Here is a tiny trained network, its code and every weight. The questions are about switching its units off for an input and a class, where a switched-off unit gives its printed mean instead of its output.

import numpy as np


def w(rows, s, z=0):
    codes = np.array(rows[::2]) - 128.0
    scale = np.full(codes.shape[1], s)
    scale[-1] = z or s
    return codes * scale


def f(y):
    return np.maximum(y, 0)


def log_softmax(a):
    a = a - a.max(-1, keepdims=True)
    return a - np.log(np.exp(a).sum(-1, keepdims=True))


def net(x, mask):
    res = np.array(x, float).reshape(1, 3) / 4 @ E
    y = f(res @ A[0][:, :-1].T + A[0][:, -1])
    res = res + np.where(mask, y, B[0][:, -1]) @ B[0][:, :-1]
    return log_softmax(res[-1] @ U[:, :-1].T + U[:, -1])


A, B = {}, {}
E = w([
[164,216,235,169,194,38],'x0',
[243,171,196,57,2,216],'x1',
[165,161,39,210,25,22],'x2',
],0.0066)
A[0] = w([
[236,197,128,101,25,184,82],'neuron 0',
[213,193,78,153,30,97,131],'neuron 1',
[122,112,218,57,224,201,149],'neuron 2',
[200,179,59,172,36,40,94],'neuron 3',
[120,89,72,120,109,169,173],'neuron 4',
[139,243,203,185,165,50,185],'neuron 5',
[164,116,85,176,86,71,99],'neuron 6',
[86,222,209,164,140,110,244],'neuron 7',
[161,214,222,128,174,56,92],'neuron 8',
[107,66,80,141,95,173,254],'neuron 9',
[84,91,54,106,91,210,70],'neuron 10',
[222,192,199,53,32,159,61],'neuron 11',
[104,98,206,52,188,166,85],'neuron 12',
[76,79,75,182,200,50,68],'neuron 13',
[103,176,77,186,54,111,88],'neuron 14',
[118,31,19,123,55,163,80],'neuron 15',
[56,140,46,159,189,87,210],'neuron 16',
[254,177,146,93,90,206,86],'neuron 17',
[193,190,163,75,67,139,198],'neuron 18',
[183,159,132,92,92,151,228],'neuron 19',
[137,214,207,148,172,43,94],'neuron 20',
[228,176,173,159,193,90,75],'neuron 21',
[134,190,63,163,77,82,143],'neuron 22',
[88,48,45,53,83,186,62],'neuron 23',
[107,110,163,28,211,231,106],'neuron 24',
[27,83,105,178,201,43,102],'neuron 25',
[46,103,94,182,183,99,154],'neuron 26',
[106,142,104,176,33,43,98],'neuron 27',
[164,232,178,152,156,116,89],'neuron 28',
],0.0063,0.0066)
B[0] = w([
[137,55,206,84,166,105,221],'neuron 0',
[100,175,127,61,176,91,223],'neuron 1',
[66,226,69,32,122,84,216],'neuron 2',
[45,200,122,63,138,67,221],'neuron 3',
[120,126,95,191,76,223,187],'neuron 4',
[106,121,100,178,103,215,250],'neuron 5',
[24,177,110,46,190,59,176],'neuron 6',
[146,149,57,157,78,254,246],'neuron 7',
[9,89,100,195,57,216,195],'neuron 8',
[166,155,88,168,123,233,240],'neuron 9',
[38,56,123,157,49,153,167],'neuron 10',
[115,12,214,100,191,64,217],'neuron 11',
[4,201,91,57,135,41,174],'neuron 12',
[143,54,239,86,189,122,206],'neuron 13',
[8,154,127,41,139,98,172],'neuron 14',
[31,93,125,172,86,188,188],'neuron 15',
[217,118,195,92,203,181,255],'neuron 16',
[117,50,203,91,214,83,206],'neuron 17',
[213,102,223,113,201,163,236],'neuron 18',
[215,126,163,108,148,167,228],'neuron 19',
[66,92,152,189,49,193,199],'neuron 20',
[10,77,138,221,36,171,170],'neuron 21',
[92,181,85,58,157,91,202],'neuron 22',
[26,66,127,190,63,154,178],'neuron 23',
[29,219,81,38,136,51,200],'neuron 24',
[170,70,226,115,209,131,232],'neuron 25',
[214,83,181,101,172,127,223],'neuron 26',
[56,164,98,75,166,85,193],'neuron 27',
[42,70,137,232,48,172,170],'neuron 28',
],0.0053,0.0078)
U = w([
[179,54,203,110,196,110,82],'0',
[80,238,101,79,150,80,110],'1',
[95,85,124,196,51,177,97],'2',
[248,198,95,145,143,185,244],'3',
[203,108,96,205,71,7,33],'4',
[195,105,87,199,72,6,26],'5',
],0.014,0.011)

Each question gives the input, the list of numbers given to net, and the class t.
The units are the neurons (one row each of A and B). Each row of codes is followed by its name. A weight is (code - 128) times the scale printed after its matrix; where a second scale follows, it is the last column's (A, B and U).
mask holds one flag per neuron, in row order. A switched-off neuron (its flag False) gives its mean, the last column of its row in B, instead of its output. The means were averaged over made-up inputs and are rounded, as every weight is.
A unit's drop is (log p(t) with every unit on - log p(t) with that unit switched off) / (log p(t) with every unit on - log p(t) with every unit switched off).
The circuit of an input: a set's keep is (log p(t) with only the set's units on - log p(t) with every unit switched off) / (log p(t) with every unit on - log p(t) with every unit switched off). Starting from the 12 units with the biggest drops (on a tie, the unit counted first), units are removed one at a time, each time the one whose removal leaves the highest keep (on an exact tie, the one counted first), for as long as the keep stays at least 0.8.
circuit, biggest first: the units of the circuit, biggest drop first
k most important neurons: the k neurons with the biggest drops, biggest first
drop of u: that unit's drop, to one decimal
input [-6,6,1], class 0: circuit, biggest first	neuron 0
input [6,-1,-6], class 1: 3 most important neurons	neuron 2; neuron 12; neuron 24
input [1,-4,-5], class 1: circuit, biggest first	neuron 2; neuron 24
input [-7,8,8], class 0: circuit, biggest first	neuron 0; neuron 11
input [-3,8,8], class 0: 3 most important neurons	neuron 0; neuron 11; neuron 18
input [8,7,8], class 1: 2 most important neurons	neuron 3; neuron 1
input [6,8,7], class 0: 2 most important neurons	neuron 11; neuron 18
input [-7,-3,-6], class 2: 2 most important neurons	neuron 23; neuron 10
input [-7,-5,-8], class 1: 2 most important neurons	neuron 24; neuron 2
input [-3,6,-7], class 1: 3 most important neurons	neuron 24; neuron 2; neuron 12
input [-5,0,-6], class 1: drop of neuron 24	0.3
input [-3,-1,1], class 3: drop of neuron 20	0.2
input [7,6,-2], class 2: drop of neuron 20	0.1
input [-3,2,0], class 3: most important neuron	neuron 8
